Below are the code and all the weights of a small trained network. Each question names an input and a class and asks about switching units off, where a switched-off unit gives its printed mean instead of its output.

import numpy as np


def w(rows, s, z=0):
    codes = np.array(rows[::2]) - 128.0
    scale = np.full(codes.shape[1], s)
    scale[-1] = z or s
    return codes * scale


def f(y):
    return y / 2 * (1 + np.tanh(0.7978845608 * (y + 0.044715 * y**3)))


def log_softmax(a):
    a = a - a.max(-1, keepdims=True)
    return a - np.log(np.exp(a).sum(-1, keepdims=True))


def net(x, mask):
    res = np.array(x, float).reshape(1, 7) / 4 @ E
    y = f(res @ A[0][:, :-1].T + A[0][:, -1])
    res = res + np.where(mask, y, B[0][:, -1]) @ B[0][:, :-1]
    return log_softmax(res[-1] @ U[:, :-1].T + U[:, -1])


A, B = {}, {}
E = w([
[36,88,154,86,167,181,94,171,78,53,56],'x0',
[143,129,236,95,118,170,204,140,32,146,120],'x1',
[128,100,96,132,184,128,168,144,141,127,150],'x2',
[105,118,122,143,126,151,127,121,126,147,143],'x3',
[128,118,88,157,119,148,141,135,122,136,114],'x4',
[121,127,101,143,116,154,136,136,131,135,130],'x5',
[135,67,100,26,88,135,152,78,5,61,186],'x6',
],0.014)
A[0] = w([
[84,57,242,103,131,174,231,160,68,112,73,122],'N0',
[69,118,96,71,131,150,132,116,104,42,120,83],'N1',
[114,109,51,68,84,118,154,55,8,68,225,222],'N2',
[148,144,217,145,114,175,247,159,117,160,94,168],'N3',
[5,75,139,113,180,167,63,205,77,51,1,255],'N4',
[91,66,72,43,94,144,111,49,81,62,142,177],'N5',
[188,76,106,111,72,129,140,84,115,99,245,125],'N6',
[139,98,142,54,71,190,234,107,26,78,118,109],'N7',
],0.0089,0.0043)
B[0] = w([
[128,175,232,150,24,238,112,123,254,252,98,223],'N0',
[161,129,142,181,184,191,45,121,150,75,175,179],'N1',
[99,41,128,150,40,136,90,21,122,155,98,248],'N2',
[202,195,170,82,126,159,215,212,18,189,204,197],'N3',
[120,163,162,93,209,210,92,240,238,97,186,254],'N4',
[162,10,73,117,224,98,56,67,201,99,173,215],'N5',
[145,134,85,99,73,65,128,90,98,13,28,193],'N6',
[219,88,183,181,85,104,252,68,173,56,97,238],'N7',
],0.0084,0.024)
U = w([
[171,130,141,203,116,114,155,102,217,146,132,253],'0',
[165,183,149,162,127,116,182,144,52,183,180,139],'1',
[102,93,80,130,112,82,99,96,89,77,95,81],'2',
[139,78,173,139,102,106,208,88,78,132,66,75],'3',
[2,152,129,148,173,122,105,195,154,80,86,86],'4',
[105,144,181,116,130,176,155,206,108,128,117,64],'5',
[173,59,131,133,168,159,73,131,104,77,165,31],'6',
],0.012,0.0044)

Each question gives the input, the list of numbers given to net, and the class t.
The units are the neurons (one row each of A and B). Each row of codes is followed by its name. A weight is (code - 128) times the scale printed after its matrix; where a second scale follows, it is the last column's (A, B and U).
mask holds one flag per neuron, in row order. A switched-off neuron (its flag False) gives its mean, the last column of its row in B, instead of its output. The means were averaged over made-up inputs and are rounded, as every weight is.
A unit's drop is (log p(t) with every unit on - log p(t) with that unit switched off) / (log p(t) with every unit on - log p(t) with every unit switched off).
The circuit of an input: a set's keep is (log p(t) with only the set's units on - log p(t) with every unit switched off) / (log p(t) with every unit on - log p(t) with every unit switched off). Starting from all 8 units, units are removed one at a time, each time the one whose removal leaves the highest keep (on an exact tie, the one counted first), for as long as the keep stays at least 0.8.
units of the circuit, in order: the units of the circuit, biggest drop first
top k neurons: the k neurons with the biggest drops, biggest first
drop of u: that unit's drop, to one decimal
input [-1,7,-5,-7,1,-6,-1], class 1: top neuron	(N3)
input [0,-4,-8,8,-8,4,2], class 2: units of the circuit, in order	(N4; N0)
input [1,-3,2,-2,-4,-2,-6], class 4: units of the circuit, in order	(N7; N0)
input [1,-5,3,0,-3,6,-4], class 4: top 2 neurons	(N7; N0)
input [4,6,-4,5,-5,-6,0], class 5: top 3 neurons	(N3; N4; N2)
input [8,8,-7,-7,-3,3,1], class 0: top 4 neurons	(N7; N0; N5; N1)
input [-1,-7,-8,7,8,8,1], class 2: units of the circuit, in order	(N0; N4)
input [7,2,-6,-5,2,6,0], class 5: top 3 neurons	(N4; N2; N0)
input [1,1,6,2,-8,-6,7], class 0: top 3 neurons	(N7; N0; N5)
input [0,-5,7,6,-7,-1,8], class 2: top 2 neurons	(N6; N4)
input [-1,1,3,-4,4,-8,5], class 3: top 2 neurons	(N4; N7)
input [0,4,-1,-1,8,0,-2], class 1: top 2 neurons	(N4; N3)
input [0,2,0,8,1,1,-5], class 1: drop of N4	0.2
input [0,6,1,-5,8,-5,-2], class 1: units of the circuit, in order	(N3)
input [-1,-1,-4,7,-8,-7,5], class 2: drop of N4	0.2
input [-5,3,-3,1,-7,0,4], class 3: drop of N7	0.0
